Below is a small trained network, with its code and all its weights. Each question gives an input and a class and asks what happens when units are switched off, that is, made to give their printed mean instead of their output.

import numpy as np


def w(rows, s, z=0):
    codes = np.array(rows[::2]) - 128.0
    scale = np.full(codes.shape[1], s)
    scale[-1] = z or s
    return codes * scale


def norm(h):
    return h / np.sqrt((h * h).mean(-1, keepdims=True) + 1e-5)


def f(y):
    return y / 2 * (1 + np.tanh(0.7978845608 * (y + 0.044715 * y**3)))


def log_softmax(a):
    a = a - a.max(-1, keepdims=True)
    return a - np.log(np.exp(a).sum(-1, keepdims=True))


def net(x, mask):
    res = np.array(x, float).reshape(1, 6) / 4 @ E
    u = 0
    for l in range(2):
        y = f(norm(res) @ A[l][:, :-1].T + A[l][:, -1])
        res = res + np.where(mask[u : u + 4], y, B[l][:, -1]) @ B[l][:, :-1]
        u += 4
    return log_softmax(norm(res)[-1] @ U[:, :-1].T + U[:, -1])


A, B = {}, {}
E = w([
[135,134,133,69,39,82,135,110,22,119,150],'x0',
[88,102,194,51,115,141,106,184,171,89,38],'x1',
[66,119,92,191,112,132,140,217,160,143,254],'x2',
[90,154,114,128,181,187,167,162,85,102,85],'x3',
[102,129,224,248,192,166,123,191,139,123,61],'x4',
[201,149,143,231,87,143,122,129,160,159,150],'x5',
],0.002)
A[0] = w([
[113,48,177,64,125,137,130,164,171,94,34,191],'L0N0',
[52,88,199,78,127,111,105,161,143,66,4,134],'L0N1',
[72,130,190,170,116,137,183,197,96,106,136,193],'L0N2',
[68,153,69,133,187,188,160,205,108,79,158,2],'L0N3',
],0.0031,0.0009)
B[0] = w([
[161,191,148,142,147,114,66,125,104,74,137,225],'L0N0',
[164,218,103,214,153,177,71,219,132,160,136,253],'L0N1',
[253,145,71,120,141,129,125,50,112,110,128,190],'L0N2',
[70,105,146,115,72,54,188,90,81,194,119,172],'L0N3',
],0.0045,0.0019)
A[1] = w([
[183,107,142,188,183,161,142,74,103,130,37,195],'L1N0',
[73,152,94,252,183,170,239,158,134,207,119,157],'L1N1',
[164,98,120,235,108,138,132,137,183,170,212,159],'L1N2',
[23,70,119,175,171,131,121,137,167,121,91,8],'L1N3',
],0.0038,0.0012)
B[1] = w([
[146,225,91,161,164,171,1,193,172,116,167,223],'L1N0',
[224,133,75,120,46,95,113,117,97,89,155,254],'L1N1',
[119,191,182,111,210,204,71,210,127,106,17,254],'L1N2',
[64,84,121,72,112,100,132,70,173,158,172,117],'L1N3',
],0.0054,0.003)
U = w([
[198,254,133,202,140,206,24,195,118,106,102,203],'0',
[14,61,181,130,197,171,179,127,197,150,101,3],'1',
[126,50,109,103,18,67,207,51,58,149,168,164],'2',
],0.006,0.0029)

Each question gives the input, the list of numbers given to net, and the class t.
The units are the neurons (one row each of A and B). Each row of codes is followed by its name. A weight is (code - 128) times the scale printed after its matrix; where a second scale follows, it is the last column's (A, B and U).
mask holds one flag per neuron, layer by layer. A switched-off neuron (its flag False) gives its mean, the last column of its row in B, instead of its output. The means were averaged over made-up inputs and are rounded, as every weight is.
A unit's drop is (log p(t) with every unit on - log p(t) with that unit switched off) / (log p(t) with every unit on - log p(t) with every unit switched off).
The circuit of an input: a set's keep is (log p(t) with only the set's units on - log p(t) with every unit switched off) / (log p(t) with every unit on - log p(t) with every unit switched off). Starting from all 8 units, units are removed one at a time, each time the one whose removal leaves the highest keep (on an exact tie, the one counted first), for as long as the keep stays at least 0.8.
units of the circuit, in order: the units of the circuit, biggest drop first
unit that matters most: the unit with the biggest drop
top k neurons: the k neurons with the biggest drops, biggest first
top k neurons in layer l: the k neurons of layer l with the biggest drops, biggest first
drop of u: that unit's drop, to one decimal
input [-8,1,-2,-6,-8,5], class 1: units of the circuit, in order => (L1N1; L0N1; L1N0)
input [5,0,3,4,2,0], class 2: unit that matters most => L0N3
input [2,-7,-2,0,-3,0], class 2: top 2 neurons in layer 1 => (L1N0; L1N2)
input [5,3,4,6,-6,7], class 2: units of the circuit, in order => (L0N1; L1N0)
input [-5,-7,-3,3,-8,0], class 2: units of the circuit, in order => (L0N1; L1N2)
input [-3,4,1,3,-7,-2], class 1: top 4 neurons => (L1N1; L1N0; L0N2; L1N2)
input [1,-1,-3,8,-6,-7], class 1: units of the circuit, in order => (L1N1; L1N0)
input [-1,0,6,6,-2,4], class 2: units of the circuit, in order => (L0N3; L1N0)
input [2,-5,2,6,-7,2], class 2: units of the circuit, in order => (L1N0; L0N1)
input [-4,-4,2,-8,3,-6], class 1: top 2 neurons => (L0N1; L1N3)
input [8,4,-2,-3,-3,3], class 2: top 2 neurons => (L1N2; L1N0)
input [8,3,-1,-8,-2,7], class 2: drop of L0N1 => 0.5
input [3,-3,3,2,-6,-7], class 2: drop of L1N2 => 0.1
input [-4,0,4,-6,0,-8], class 1: top neuron => (L1N1)
